Below is a small trained network, with its code and all its weights. Each question gives an input and a class and asks what happens when units are switched off, that is, made to give their printed mean instead of their output.

import numpy as np


def w(rows, s, z=0):
    codes = np.array(rows[::2]) - 128.0
    scale = np.full(codes.shape[1], s)
    scale[-1] = z or s
    return codes * scale


def f(y):
    return y / 2 * (1 + np.tanh(0.7978845608 * (y + 0.044715 * y**3)))


def log_softmax(a):
    a = a - a.max(-1, keepdims=True)
    return a - np.log(np.exp(a).sum(-1, keepdims=True))


def net(x, mask):
    res = np.array(x, float).reshape(1, 5) / 4 @ E
    y = f(res @ A[0][:, :-1].T + A[0][:, -1])
    res = res + np.where(mask, y, B[0][:, -1]) @ B[0][:, :-1]
    return log_softmax(res[-1] @ U[:, :-1].T + U[:, -1])


A, B = {}, {}
E = w([
[92,181,65,126,101,92],'x0',
[143,144,110,246,122,168],'x1',
[142,188,116,149,57,207],'x2',
[134,196,92,123,187,155],'x3',
[182,158,64,111,103,138],'x4',
],0.013)
A[0] = w([
[89,168,191,70,108,162,182],'n0',
[107,128,165,113,74,96,88],'n1',
[144,134,82,118,143,92,89],'n2',
[120,187,82,159,173,141,172],'n3',
[154,100,157,135,64,174,224],'n4',
[150,89,131,176,157,130,182],'n5',
[168,161,97,117,99,183,228],'n6',
[122,84,229,199,137,121,130],'n7',
[185,99,110,83,99,104,197],'n8',
[135,152,87,161,177,104,130],'n9',
[169,153,132,136,120,156,124],'n10',
[171,148,178,169,89,164,75],'n11',
[96,182,133,121,208,136,199],'n12',
[148,98,108,57,134,103,114],'n13',
[73,130,149,72,116,83,176],'n14',
[90,120,143,143,138,152,10],'n15',
[177,96,171,102,187,92,196],'n16',
[102,131,98,118,128,96,158],'n17',
[145,147,158,145,62,198,138],'n18',
[190,130,151,154,99,162,166],'n19',
[132,80,170,77,153,78,218],'n20',
[74,151,50,134,59,92,203],'n21',
[130,166,48,162,169,166,160],'n22',
[69,63,143,172,249,154,204],'n23',
[167,91,153,111,191,97,189],'n24',
[69,155,108,78,168,129,61],'n25',
[125,103,98,105,103,157,36],'n26',
[132,164,112,60,74,115,254],'n27',
[140,40,218,172,122,145,251],'n28',
[196,99,153,81,179,106,160],'n29',
[161,114,121,169,79,171,164],'n30',
],0.015,0.0074)
B[0] = w([
[86,85,123,204,173,227,188],'n0',
[28,147,178,143,105,172,154],'n1',
[153,159,108,58,154,86,153],'n2',
[214,175,131,203,166,54,215],'n3',
[83,38,72,168,50,163,203],'n4',
[137,106,163,90,110,43,178],'n5',
[163,174,17,200,86,167,229],'n6',
[101,2,213,156,80,33,216],'n7',
[83,174,102,63,65,174,183],'n8',
[202,158,120,126,182,18,177],'n9',
[245,130,66,165,77,100,166],'n10',
[217,72,91,163,49,98,181],'n11',
[159,129,133,197,236,160,203],'n12',
[80,138,75,44,164,161,183],'n13',
[39,94,155,134,160,148,205],'n14',
[154,119,158,176,85,130,128],'n15',
[172,53,109,39,176,122,212],'n16',
[94,161,158,74,165,95,164],'n17',
[171,76,43,218,78,160,212],'n18',
[181,82,50,169,97,133,188],'n19',
[43,60,107,58,165,134,234],'n20',
[67,248,172,117,83,89,230],'n21',
[211,221,95,165,161,63,225],'n22',
[180,44,195,161,195,43,244],'n23',
[161,69,124,46,169,115,206],'n24',
[135,137,156,173,195,155,168],'n25',
[94,112,105,194,120,143,129],'n26',
[59,218,102,129,168,224,220],'n27',
[116,62,207,100,26,84,254],'n28',
[155,87,33,41,161,156,195],'n29',
[172,129,68,161,25,105,199],'n30',
],0.0093,0.016)
U = w([
[112,31,219,121,88,76,36],'0',
[140,146,115,179,171,191,1],'1',
[4,159,135,129,104,136,188],'2',
[178,125,141,144,190,60,220],'3',
[140,106,59,165,9,150,194],'4',
[115,91,79,9,149,135,116],'5',
[136,223,98,122,100,69,106],'6',
],0.013,0.0058)

Each question gives the input, the list of numbers given to net, and the class t.
The units are the neurons (one row each of A and B). Each row of codes is followed by its name. A weight is (code - 128) times the scale printed after its matrix; where a second scale follows, it is the last column's (A, B and U).
mask holds one flag per neuron, in row order. A switched-off neuron (its flag False) gives its mean, the last column of its row in B, instead of its output. The means were averaged over made-up inputs and are rounded, as every weight is.
A unit's drop is (log p(t) with every unit on - log p(t) with that unit switched off) / (log p(t) with every unit on - log p(t) with every unit switched off).
most important unit: the unit with the biggest drop
top k neurons: the k neurons with the biggest drops, biggest first
drop of u: that unit's drop, to one decimal
input [1,4,1,-6,-2], class 0: top 4 neurons : (n7, n6, n28, n27)
input [-7,-7,-6,-7,0], class 5: most important unit : n29
input [-1,0,-7,4,-2], class 5: top 3 neurons : (n29, n20, n16)
input [5,5,5,4,-7], class 6: top 2 neurons : (n22, n3)
input [-2,5,-5,5,-5], class 0: top 2 neurons : (n7, n28)
input [5,-5,-5,7,0], class 5: top 3 neurons : (n13, n20, n29)
input [5,-6,-2,-2,-8], class 5: top 4 neurons : (n16, n20, n24, n13)
input [6,4,-1,-5,-3], class 0: top 2 neurons : (n27, n6)
input [1,3,3,4,6], class 6: top 2 neurons : (n22, n3)
input [-4,0,-8,1,1], class 5: top 2 neurons : (n29, n16)
input [-5,-8,6,3,-5], class 5: top 2 neurons : (n21, n29)
input [1,-4,-8,5,-8], class 5: drop of n16 : 0.4
input [-4,-1,-7,-1,2], class 5: drop of n29 : 0.2
input [5,1,6,4,2], class 6: drop of n5 : 0.0
input [-3,4,3,1,-6], class 0: top neuron : (n7)
